Here is a tiny trained network, its code and every weight. The questions are about switching its units off for an input and a class, where a switched-off unit gives its printed mean instead of its output.

import numpy as np


def w(rows, s, z=0):
    codes = np.array(rows[::2]) - 128.0
    scale = np.full(codes.shape[1], s)
    scale[-1] = z or s
    return codes * scale


def f(y):
    return y / 2 * (1 + np.tanh(0.7978845608 * (y + 0.044715 * y**3)))


def log_softmax(a):
    a = a - a.max(-1, keepdims=True)
    return a - np.log(np.exp(a).sum(-1, keepdims=True))


def net(x, mask):
    res = np.array(x, float).reshape(1, 6) / 4 @ E
    y = f(res @ A[0][:, :-1].T + A[0][:, -1])
    res = res + np.where(mask, y, B[0][:, -1]) @ B[0][:, :-1]
    return log_softmax(res[-1] @ U[:, :-1].T + U[:, -1])


A, B = {}, {}
E = w([
[63,94,91,102,147,156,117],'x0',
[95,149,140,117,138,145,124],'x1',
[129,138,139,96,130,175,108],'x2',
[161,245,1,46,41,36,74],'x3',
[98,176,181,105,166,126,95],'x4',
[208,163,145,198,76,176,72],'x5',
],0.0051)
A[0] = w([
[55,128,206,79,138,240,168,198],'N1',
[150,112,150,114,218,170,108,3],'N2',
[92,86,191,149,72,114,131,94],'N3',
[127,254,30,66,83,102,133,47],'N4',
[121,98,198,123,106,226,216,74],'N5',
[129,179,98,123,96,66,115,6],'N6',
[67,75,93,8,216,78,206,167],'N7',
[103,11,252,193,178,220,197,82],'N8',
[92,138,111,77,49,104,75,30],'N9',
],0.0055,0.0035)
B[0] = w([
[118,162,110,88,124,114,170,204],'N1',
[172,97,64,210,102,35,115,114],'N2',
[139,38,146,129,210,116,159,126],'N3',
[187,44,22,53,194,65,60,199],'N4',
[139,179,37,170,154,68,91,158],'N5',
[220,92,33,145,188,96,75,128],'N6',
[3,157,128,222,17,200,185,197],'N7',
[199,92,15,103,205,17,41,253],'N8',
[211,93,68,57,200,106,132,130],'N9',
],0.006,0.0049)
U = w([
[200,80,109,92,251,2,85,5],'0',
[143,140,235,206,42,147,177,251],'1',
],0.0043,0.0027)

Each question gives the input, the list of numbers given to net, and the class t.
The units are the neurons (one row each of A and B). Each row of codes is followed by its name. A weight is (code - 128) times the scale printed after its matrix; where a second scale follows, it is the last column's (A, B and U).
mask holds one flag per neuron, in row order. A switched-off neuron (its flag False) gives its mean, the last column of its row in B, instead of its output. The means were averaged over made-up inputs and are rounded, as every weight is.
A unit's drop is (log p(t) with every unit on - log p(t) with that unit switched off) / (log p(t) with every unit on - log p(t) with every unit switched off).
The circuit of an input: a set's keep is (log p(t) with only the set's units on - log p(t) with every unit switched off) / (log p(t) with every unit on - log p(t) with every unit switched off). Starting from all 9 units, units are removed one at a time, each time the one whose removal leaves the highest keep (on an exact tie, the one counted first), for as long as the keep stays at least 0.8.
units of the circuit, in order: the units of the circuit, biggest drop first
top k neurons: the k neurons with the biggest drops, biggest first
drop of u: that unit's drop, to one decimal
input [3,-6,-2,4,5,-7], class 1: top 2 neurons -> (N7 N8)
input [-5,-1,-4,-2,-1,-7], class 1: units of the circuit, in order -> (N7 N4)
input [2,-8,-6,1,4,-7], class 1: units of the circuit, in order -> (N7 N8)
input [-1,-8,0,5,6,-8], class 1: units of the circuit, in order -> (N7)
input [2,5,5,3,6,-6], class 1: units of the circuit, in order -> (N7 N8)
input [6,3,-5,-2,-4,-4], class 1: units of the circuit, in order -> (N7 N4)
input [2,8,2,3,-5,-4], class 1: units of the circuit, in order -> (N8 N7)
input [-2,-3,6,-2,5,-7], class 1: top 2 neurons -> (N7 N4)
input [2,1,-7,-2,6,-5], class 1: top 2 neurons -> (N7 N4)
input [6,-2,-4,0,4,-1], class 1: drop of N4 -> 0.1
input [-6,4,7,-8,4,6], class 0: drop of N8 -> 0.6
input [5,5,6,-8,-2,4], class 0: drop of N8 -> 0.6
input [-5,6,-7,-8,-7,6], class 0: drop of N8 -> 0.7
input [4,8,6,3,-3,-8], class 1: units of the circuit, in order -> (N7)
